Below is a small trained network, with its code and all its weights. Each question gives an input and a target symbol and asks what happens when units are switched off, that is, made to give their printed mean instead of their output.

import numpy as np


def w(rows, s, z=0):
    codes = np.array(rows[::2]) - 128.0
    scale = np.full(codes.shape[1], s)
    scale[-1] = z or s
    return codes * scale


def norm(h):
    return h / np.sqrt((h * h).mean(-1, keepdims=True) + 1e-5)


def f(y):
    return y / 2 * (1 + np.tanh(0.7978845608 * (y + 0.044715 * y**3)))


def softmax(a):
    e = np.exp(a - a.max(-1, keepdims=True))
    return e / e.sum(-1, keepdims=True)


def log_softmax(a):
    a = a - a.max(-1, keepdims=True)
    return a - np.log(np.exp(a).sum(-1, keepdims=True))


def net(x, mask):
    ids = ['αβδεηθφ'.index(c) for c in x.split()]
    T = len(ids)
    res = E[ids] + P[:T]
    u = 0
    for l in range(2):
        r = norm(res)
        for j in range(3):
            rows = slice(2 * j, 2 * j + 2)
            q, k, v = (r @ M[l][rows].T for M in (Q, K, V))
            z = softmax(np.where(np.tri(T) > 0, q @ k.T / 2**0.5, -1e9)) @ v
            o = O[l][rows]
            res = res + np.where(mask[u + j], z, o[:, -1]) @ o[:, :-1]
        u += 3
        y = f(norm(res) @ A[l][:, :-1].T + A[l][:, -1])
        res = res + np.where(mask[u : u + 12], y, B[l][:, -1]) @ B[l][:, :-1]
        u += 12
    return log_softmax(norm(res)[-1] @ U[:, :-1].T + U[:, -1])


Q, K, V, O, A, B = {}, {}, {}, {}, {}, {}
E = w([
[137,52,104,6,166,176,187,175],'α',
[102,115,93,116,63,112,158,86],'β',
[82,129,172,103,126,228,140,122],'δ',
[119,65,139,159,88,156,132,122],'ε',
[108,159,85,62,117,77,163,182],'η',
[232,176,37,125,179,171,146,126],'θ',
[122,63,179,112,144,66,138,113],'φ',
],0.02)
P = w([
[155,95,111,154,73,137,179,177],'0',
[68,144,159,113,62,157,226,163],'1',
[102,149,184,101,107,146,171,167],'2',
[128,164,167,97,123,132,131,146],'3',
[131,170,147,116,151,124,95,123],'4',
[153,169,147,104,205,145,88,128],'5',
[153,198,170,90,236,143,59,132],'6',
[141,207,178,101,237,124,30,117],'7',
[148,205,162,107,254,138,33,136],'8',
],0.0065)
Q[0] = w([
[153,116,228,169,149,50,109,142],'0.h0',
[217,143,193,148,133,205,19,118],'0.h0',
[202,239,1,176,130,88,135,16],'0.h1',
[84,64,238,178,109,239,179,140],'0.h1',
[77,116,41,10,192,102,244,104],'0.h2',
[123,174,198,168,124,174,102,202],'0.h2',
],0.0066)
K[0] = w([
[212,181,211,218,83,97,120,159],'0.h0',
[104,117,157,182,119,158,103,117],'0.h0',
[136,171,118,225,95,91,69,99],'0.h1',
[168,80,98,90,155,110,217,153],'0.h1',
[111,148,151,111,102,159,84,45],'0.h2',
[157,145,195,112,183,183,234,254],'0.h2',
],0.0083)
V[0] = w([
[132,139,67,134,86,124,148,142],'0.h0',
[104,66,67,135,147,149,113,149],'0.h0',
[123,86,79,2,145,148,65,84],'0.h1',
[135,147,96,169,200,96,172,117],'0.h1',
[141,155,211,129,113,145,205,201],'0.h2',
[115,181,167,117,84,112,141,96],'0.h2',
],0.0079)
O[0] = w([
[98,115,139,199,120,120,165,84,140],'0.h0',
[163,163,77,52,123,183,9,86,169],'0.h0',
[104,130,59,143,187,165,170,2,255],'0.h1',
[194,138,191,185,27,125,147,113,75],'0.h1',
[79,112,103,172,115,143,71,110,166],'0.h2',
[174,172,166,153,65,143,181,98,160],'0.h2',
],0.0078,0.0068)
A[0] = w([
[123,93,127,157,133,214,152,141,211],'0.n0',
[255,100,97,147,96,92,115,207,187],'0.n1',
[120,98,188,141,156,79,94,160,250],'0.n2',
[148,161,200,127,74,68,146,138,199],'0.n3',
[223,90,96,94,109,145,113,119,88],'0.n4',
[146,186,135,78,117,125,118,102,89],'0.n5',
[180,137,97,117,82,100,129,101,153],'0.n6',
[112,114,155,195,84,161,198,174,84],'0.n7',
[180,110,99,143,153,144,180,140,74],'0.n8',
[142,156,124,108,116,140,210,175,127],'0.n9',
[168,152,194,79,175,132,158,159,242],'0.n10',
[120,90,98,122,130,162,41,130,179],'0.n11',
],0.01,0.0018)
B[0] = w([
[145,177,173,69,85,115,143,120,253],'0.n0',
[75,66,155,128,92,132,217,157,147],'0.n1',
[163,107,2,142,109,179,139,181,139],'0.n2',
[145,132,69,153,173,136,137,56,140],'0.n3',
[164,195,163,133,122,152,115,135,190],'0.n4',
[112,153,89,128,204,143,113,85,175],'0.n5',
[55,155,142,101,163,181,177,123,163],'0.n6',
[200,162,77,117,154,112,114,148,139],'0.n7',
[172,137,139,202,122,100,94,155,173],'0.n8',
[127,123,127,134,119,119,166,81,184],'0.n9',
[150,131,69,230,104,124,89,71,192],'0.n10',
[199,181,134,70,80,52,129,149,217],'0.n11',
],0.0088,0.0049)
Q[1] = w([
[128,121,231,202,100,2,74,205],'1.h0',
[161,116,237,104,48,244,82,137],'1.h0',
[136,75,131,206,82,89,158,183],'1.h1',
[50,101,174,151,87,124,131,200],'1.h1',
[160,116,144,160,181,112,71,112],'1.h2',
[112,139,56,18,199,183,115,61],'1.h2',
],0.0093)
K[1] = w([
[128,105,83,179,77,80,187,198],'1.h0',
[80,144,145,235,56,109,61,140],'1.h0',
[136,111,151,52,1,161,159,121],'1.h1',
[100,63,132,116,95,156,143,169],'1.h1',
[159,95,90,91,180,139,84,122],'1.h2',
[163,135,125,146,177,93,71,106],'1.h2',
],0.0097)
V[1] = w([
[46,152,128,179,93,186,81,126],'1.h0',
[223,127,120,204,194,85,116,207],'1.h0',
[121,124,93,99,128,170,203,89],'1.h1',
[206,80,164,147,74,160,123,62],'1.h1',
[106,160,84,165,160,177,191,166],'1.h2',
[163,254,91,125,64,117,158,143],'1.h2',
],0.0088)
O[1] = w([
[122,118,31,90,195,191,152,184,99],'1.h0',
[110,91,81,88,80,156,162,124,6],'1.h0',
[92,108,75,167,107,142,164,131,205],'1.h1',
[128,222,99,87,140,106,157,130,118],'1.h1',
[80,115,216,95,113,170,89,164,146],'1.h2',
[124,158,108,177,105,145,7,97,152],'1.h2',
],0.012,0.014)
A[1] = w([
[175,151,95,194,102,79,107,127,221],'1.n0',
[121,52,122,155,164,105,177,167,115],'1.n1',
[158,155,125,143,130,199,117,137,63],'1.n2',
[136,113,129,88,130,138,217,152,194],'1.n3',
[114,86,80,104,158,195,146,154,109],'1.n4',
[109,146,79,148,61,180,67,158,111],'1.n5',
[136,116,158,112,127,119,157,92,254],'1.n6',
[93,145,160,158,117,144,173,115,151],'1.n7',
[170,149,129,136,151,131,139,185,150],'1.n8',
[138,108,110,137,164,120,70,168,228],'1.n9',
[179,112,159,173,114,109,163,157,7],'1.n10',
[148,99,111,82,10,95,94,145,100],'1.n11',
],0.013,0.002)
B[1] = w([
[170,77,150,88,182,139,176,144,254],'1.n0',
[95,254,101,84,190,164,84,126,170],'1.n1',
[49,82,88,91,117,102,119,107,203],'1.n2',
[84,159,137,184,193,110,76,103,179],'1.n3',
[66,115,172,112,88,143,92,126,142],'1.n4',
[176,143,128,104,147,66,121,141,225],'1.n5',
[178,141,144,81,101,80,150,183,221],'1.n6',
[149,90,134,144,152,158,153,143,212],'1.n7',
[86,129,203,94,72,119,93,149,136],'1.n8',
[190,150,155,124,50,132,113,102,174],'1.n9',
[81,201,154,80,131,204,205,125,127],'1.n10',
[137,39,79,104,108,132,121,121,168],'1.n11',
],0.0096,0.0052)
U = w([
[206,93,64,97,129,56,97,125,253],'α',
[141,165,122,154,37,187,194,80,133],'β',
[45,93,60,109,151,167,128,105,108],'δ',
[175,153,49,228,170,144,158,36,14],'ε',
[102,2,210,187,146,121,101,120,102],'η',
[109,208,177,126,143,132,30,132,145],'θ',
[106,148,243,99,156,76,202,178,195],'φ',
],0.008,0.0011)

Each question gives the input, a string of symbols that net reads in full, and the target symbol t.
The units are the heads (2 rows each of Q, K, V and O) and the neurons (one row each of A and B). Each row of codes is followed by its name. A weight is (code - 128) times the scale printed after its matrix; where a second scale follows, it is the last column's (O, A, B and U).
mask holds one flag per unit, layer by layer, with each layer's heads first. A switched-off unit (its flag False) gives its mean, the last column of its rows in O or B, instead of its output. The means were averaged over made-up inputs and are rounded, as every weight is.
A unit's drop is (log p(t) with every unit on - log p(t) with that unit switched off) / (log p(t) with every unit on - log p(t) with every unit switched off).
The circuit of an input: a set's keep is (log p(t) with only the set's units on - log p(t) with every unit switched off) / (log p(t) with every unit on - log p(t) with every unit switched off). Starting from the 12 units with the biggest drops (on a tie, the unit counted first), units are removed one at a time, each time the one whose removal leaves the highest keep (on an exact tie, the one counted first), for as long as the keep stays at least 0.8.
units of the circuit, in order: the units of the circuit, biggest drop first
most important unit: the unit with the biggest drop
k most important neurons: the k neurons with the biggest drops, biggest first
k most important neurons of layer l: the k neurons of layer l with the biggest drops, biggest first
which heads matter: for each layer, one digit per head in row order, 1 if its drop is at least 0.15 and else 0, layers parted by /
input α θ α φ α η η β, target η: which heads matter	000 / 010
input δ η β δ δ β δ α, target δ: which heads matter	011 / 110
input θ δ ε φ α η α α, target η: which heads matter	010 / 010
input η φ α α η η α, target η: most important unit	1.h1
input η α β η, target η: units of the circuit, in order	1.h1; 0.n11
input β δ η δ φ, target θ: which heads matter	010 / 101
input β α η β α η, target ε: units of the circuit, in order	0.h2; 0.n10; 0.n5
input φ ε φ θ, target α: 2 most important neurons of layer 0	0.n2; 0.n7
input η θ δ α φ ε, target φ: units of the circuit, in order	1.h2; 0.n0; 0.n10
input ε α β ε β φ δ, target φ: 2 most important neurons	0.n0; 0.n11
input η φ α θ, target φ: units of the circuit, in order	0.h1; 0.n1; 1.n0
input φ α α θ α, target θ: units of the circuit, in order	0.n2; 1.h2
input θ δ α δ ε δ, target ε: units of the circuit, in order	0.n1; 1.h2; 0.n11; 0.h2
input ε ε δ α α θ φ α θ, target φ: units of the circuit, in order	0.h1; 0.n1; 1.n0; 1.n8
input φ η β φ, target ε: 3 most important neurons of layer 0	0.n10; 0.n3; 0.n2
input η η θ, target β: 2 most important neurons	0.n1; 0.n4
input η δ ε η α ε ε δ, target ε: 2 most important neurons	0.n11; 0.n6
input η δ η β φ, target ε: 2 most important neurons	0.n10; 0.n3
input β δ α, target δ: units of the circuit, in order	1.h1; 1.n2; 1.h2
input α φ η φ η α, target φ: most important neuron	1.n6
input η δ η β η ε θ ε η, target α: units of the circuit, in order	1.h0; 1.h2; 0.n6; 1.n0
input α β ε θ δ β, target θ: 3 most important neurons	0.n8; 0.n10; 0.n4
input δ η η β ε θ φ, target α: units of the circuit, in order	0.h1; 0.n2
input φ η η δ β α β, target β: units of the circuit, in order	0.h2; 0.h1; 1.h0; 0.h0
input ε α α, target α: most important neuron	0.n11
input φ β β α, target β: which heads matter	111 / 110
input δ α δ, target δ: units of the circuit, in order	1.h0; 1.n2
